104	138	120	115	136 ans = 136
155	126	131	110 ans = 110
128	129	99	134 ans = 134
117	104	155	125	119 ans = 119
138	149	125	132 ans = 132
110	114	103	109	140 ans = 140
---
Q: [108 153  98 139 125]
A: 108
Q: [113 141 102 145 107 142 155]
A: 113
Q: [119 132 138 110 129 106 110]
A: 119
Q: [137 153 105 127 138]
A: 137
Q: [149 141 102 110]
A: 149
Q: [152 137 123 144]
A: 152
---
[[126 118 142 129 130 132]
 [105 106 143 106 128 117]
 [124 116 121 134 129 132]] -> 134

[[150 153 146 128 108]
 [116 101  99 110 127]
 [145 134 119 109 108]] -> 119

[[144 146 132 103 119]
 [148 157 129 100 124]
 [137 131 138 116 121]] -> 138

[[134 135 147 118 108 115 111]
 [138 114 135 125 137 155 138]
 [113 134 104 140 139 115 134]] -> 139

[[126 125 123 129 145]
 [132 103 104 141 125]
 [120 111 142 129 129]] -> 142

[[130 135 132 136 120 125 106]
 [126 131 131 136 121 126 105]
 [128 127 123 132 130 128 106]] -> 130

[[116 148 142 107 135 140 119]
 [126 126 134 134 129 131 121]
 [121 130 139 122 137 120 129]] -> 137
---
[123 104  98 138] gives 123

[100 109 112 137 139] gives 137

[123 135 103 111 158] gives 135

[ 98 140 115 146 148] gives 146

[[129 117 134 124]
 [ 99 129 133 115]
 [139 134 136 132]] gives 136

[151 144 143  99 133 149 137] gives 149

[[129 135 132 126]
 [121 100 147 115]
 [142 131 122 125]] gives 142
---
((118, 133, 124, 153, 140), (126, 119, 143, 116, 121), (114, 117, 145, 122, 130)) Answer: 143
(125, 123, 108, 101, 137) Answer: 123
(158, 111, 131, 129, 134, 123, 136) Answer: 134
(120, 126, 119, 135, 98, 100, 137) Answer: 126
(154, 157, 133, 111, 127) Answer: 133
((130, 132, 125, 131, 118, 119, 123), (131, 121, 130, 123, 127, 153, 114), (129, 111, 134, 126, 121, 119, 130)) Answer: 132
(132, 133, 104, 140, 117) Answer: 132
(143, 134, 105, 137) Answer: 134
---
Q: [143 110 146 150 103 120]
A: 146

Q:
[[152 140 137 128 145]
 [133 135 100 128 133]]
A: 100

Q: [102 112 118 124 156 126 126]
A: 118

Q: [115 100 127 120 136]
A: 127

Q: [128 123 102 125 120 114 130]
A: 102

Q: [110 132 128 102 125 119 145]
A: 128
---
[[119 152 119 127 133 116]
 [121 148 129 138 140 113]
 [119 152 124 135 139 113]] ==> 116

[[128 137 121 116 139 133 121]
 [133 129 138 138 118 134 121]
 [122 141 149 131 127 127 140]] ==> 121

[[154 104 136 121]
 [145 116 108 125]
 [134 146 119 123]] ==> 121

[[113 156 113 143]
 [116 150 114 152]
 [142 101 142 110]] ==> 143

[[137 143 128 133 141 124]
 [138 145 129 134 139 123]
 [136 121 114 119 120 152]] ==> 124

[[128 139 123 133]
 [125 122 153 125]
 [117 146 139 117]] ==> 133

[[145 153 135 154]
 [123 135 128 155]
 [106 100 115 123]] ==> 154

[[119 133 126 131 111]
 [152 143 126 117 132]
 [123 129 121 133 124]] ==> 111
---
[[152 144 145 124]
 [152 145 142 120]
 [151 147 138 116]] >> 145

[121 132 106 147 138] >> 106

[126 131 131 127 111 149 101] >> 131

[137 140 153 105 142] >> 153

[[123 128 131 144]
 [119 107 137 134]
 [114 151 134 145]] >> 131

[107 127 135 136] >> 135

[[152 113 154 125]
 [122 113 117 141]
 [110 125 154 123]] >> 154
---
[[113 123 135 130 129 136 143]
 [122 126 116  98 102 118 118]] | 135

[[130 122 126 126 132 127 138]
 [119 141 131 130 130 152 117]
 [131 110 123 125 134 131 143]] | 126

[121 100 124 140] | 124

[[128 136 136 137]
 [151 133 111 132]] | 136

[155 119 122 134 102 154] | 122

[[134 141 137 123]
 [129 103 125 121]
 [135 126 130 119]] | 137

[109 120 114 152 157] | 114

[107 152 120 138 140 118 139] | 120

[114 137 106 121 117] | 106
---
[[137, 130, 122, 137, 111, 105], [124, 138, 138, 108, 124, 121], [137, 131, 120, 137, 116, 108]] value 137, 108
[[143, 121, 124, 130, 131, 140, 126], [116, 131, 139, 125, 134, 136, 131], [151, 114, 118, 123, 136, 119, 138]] value 143, 138
[124, 112, 112, 104, 139, 125] value 124, 125
[103, 136, 133, 137] value 103, 137
[[138, 112, 109, 101, 120, 142], [132, 156, 126, 119, 119, 144]] value 138, 144
[[125, 129, 132, 135, 125], [133, 131, 125, 150, 120]] value 125, 120
[[129, 136, 120, 105, 112], [132, 134, 116, 105, 118], [129, 136, 118, 105, 115]] value 129, 115
[[153, 155, 142, 102, 132, 109, 102], [119, 132, 130, 136, 134, 128, 129], [129, 124, 121, 121, 127, 124, 133]] value 153, 133
[156, 134, 154, 144, 143, 147] value 156, 147
[[119, 125, 125, 126, 148, 147, 154], [132, 128, 129, 128, 124, 136, 133]] value 119, 133
---
[134 123 156 154 129 157 131] => 156

[[111 128 122 108 128 111]
 [124 127 152 128 124 146]
 [123 151 105 102 132 128]] => 122

[117 137 132 104 147] => 132

[[141 107 130 145 115 157]
 [118 122 101 122 156 136]
 [108 123 108 130 141 121]] => 130

[[121 111 105 113 126 147 113]
 [130 111 119 118 132 147 128]] => 105

[138 105 130 120 113 142] => 130

[[131 113 128 129 115 128 127]
 [116  99 130 120 131 127 141]] => 128
---
array([112, 130, 147, 137, 136, 106, 136])	130

array([[107, 124, 136, 155],
       [145, 102, 105, 113]])	102

array([[137, 136, 126, 129, 125],
       [110, 111, 106, 146, 116],
       [ 98, 104, 102, 147, 110]])	104

array([[150, 134, 129, 130],
       [110, 132, 129, 125],
       [135, 127, 128, 122]])	127

array([124, 101, 118, 125])	101

array([[138, 127, 117, 109, 106],
       [106, 126, 137, 145, 141],
       [134, 145, 134, 145, 106]])	145

array([123, 147, 131, 133, 117,  99, 135])	147
---
[ 98 103 120 137 111] → 111

[100 119 112 102 155 124] → 155

[101 132 134 118  99 140] → 99

[[121 137 141 127]
 [113 143 156 129]
 [117 140 113 102]] → 113

[126 129 122 127 153 124 131] → 153

[[133 103 120 127 119 128 122]
 [123 122 140 119 130 114 123]] → 119

[[124 134 131 134 119 121 137]
 [154 123 125 121 110 112 117]] → 119

[[154 148 123 114 146 106]
 [112 150 142 130 108 143]
 [115 115 147 110 145 136]] → 146
---
[[156 126 139 118]
 [113 143 143 143]] out 139

[[121 128 106 128 125]
 [145 126 115 131 124]] out 128

[[134 117 122 152]
 [130 122 120 153]] out 122

[[114 127 125 132 123 125]
 [139 135 152 149 114 123]] out 123

[[115 144 128 145 150]
 [127 147 119 148 113]] out 145

[[125 132 145 117  99]
 [141 141 116 134 132]] out 117

[[117 142 101 105 118 150 118]
 [140 112 157 152 138 105 140]] out 150

[[136 140 128 118 104]
 [116 144 114 132 117]] out 118

[[157 144 112 115]
 [138 125 125 109]] out 112

[[123 112 149 139]
 [134 117 110 103]] out 149
---
[[150 128 102 153 111 119  99]
 [143 124 103 141 122 120  99]
 [145 123 108 148 114 124  99]] >> 150

[[115 130 126 126 121]
 [109 148 154 128 128]
 [119 123 121 126 122]] >> 115

[[158 117 129 124]
 [120 141 124 124]
 [126 122 134 108]] >> 158

[[136 117 135 141]
 [107 114 120  98]
 [148 125 128 126]] >> 136

[[111 121 144 140]
 [101 123 149 123]
 [105 122 147 129]] >> 111

[[103 128 124 147 134 127 150]
 [103 128 124 148 134 127 150]
 [102 138 139 133 132 141 149]] >> 103
---
[[122 118 137 131 132 134 134]
 [129 128 127 127 125 128 126]
 [111 103 149 137 142 157 145]]	125

[[115 120 109 130 128]
 [123 150 107 124 118]]	109

[[126 112 140 132 118 108]
 [118 132 122 135 110 101]
 [147 128 138 112 120 121]]	135

[[150 143 127 133 113 151 122]
 [131 119 125 111 106 121 121]]	113

[[124 119 117 123 136 130]
 [150 130 130 157 116 127]]	123

[[120 135 121 143 111 114 111]
 [111 135 121 138 120 120 106]
 [110 135 121 131 129 127 108]]	120

[[119 128 145 127 117]
 [150 138 106 123 131]]	145

[[126 142 146 143 103 119 142]
 [111 127 117 128 122 130 108]
 [118 142 128 130 109 131 118]]	122

[[107 125 120 104 121]
 [132 129 134 132 138]]	120
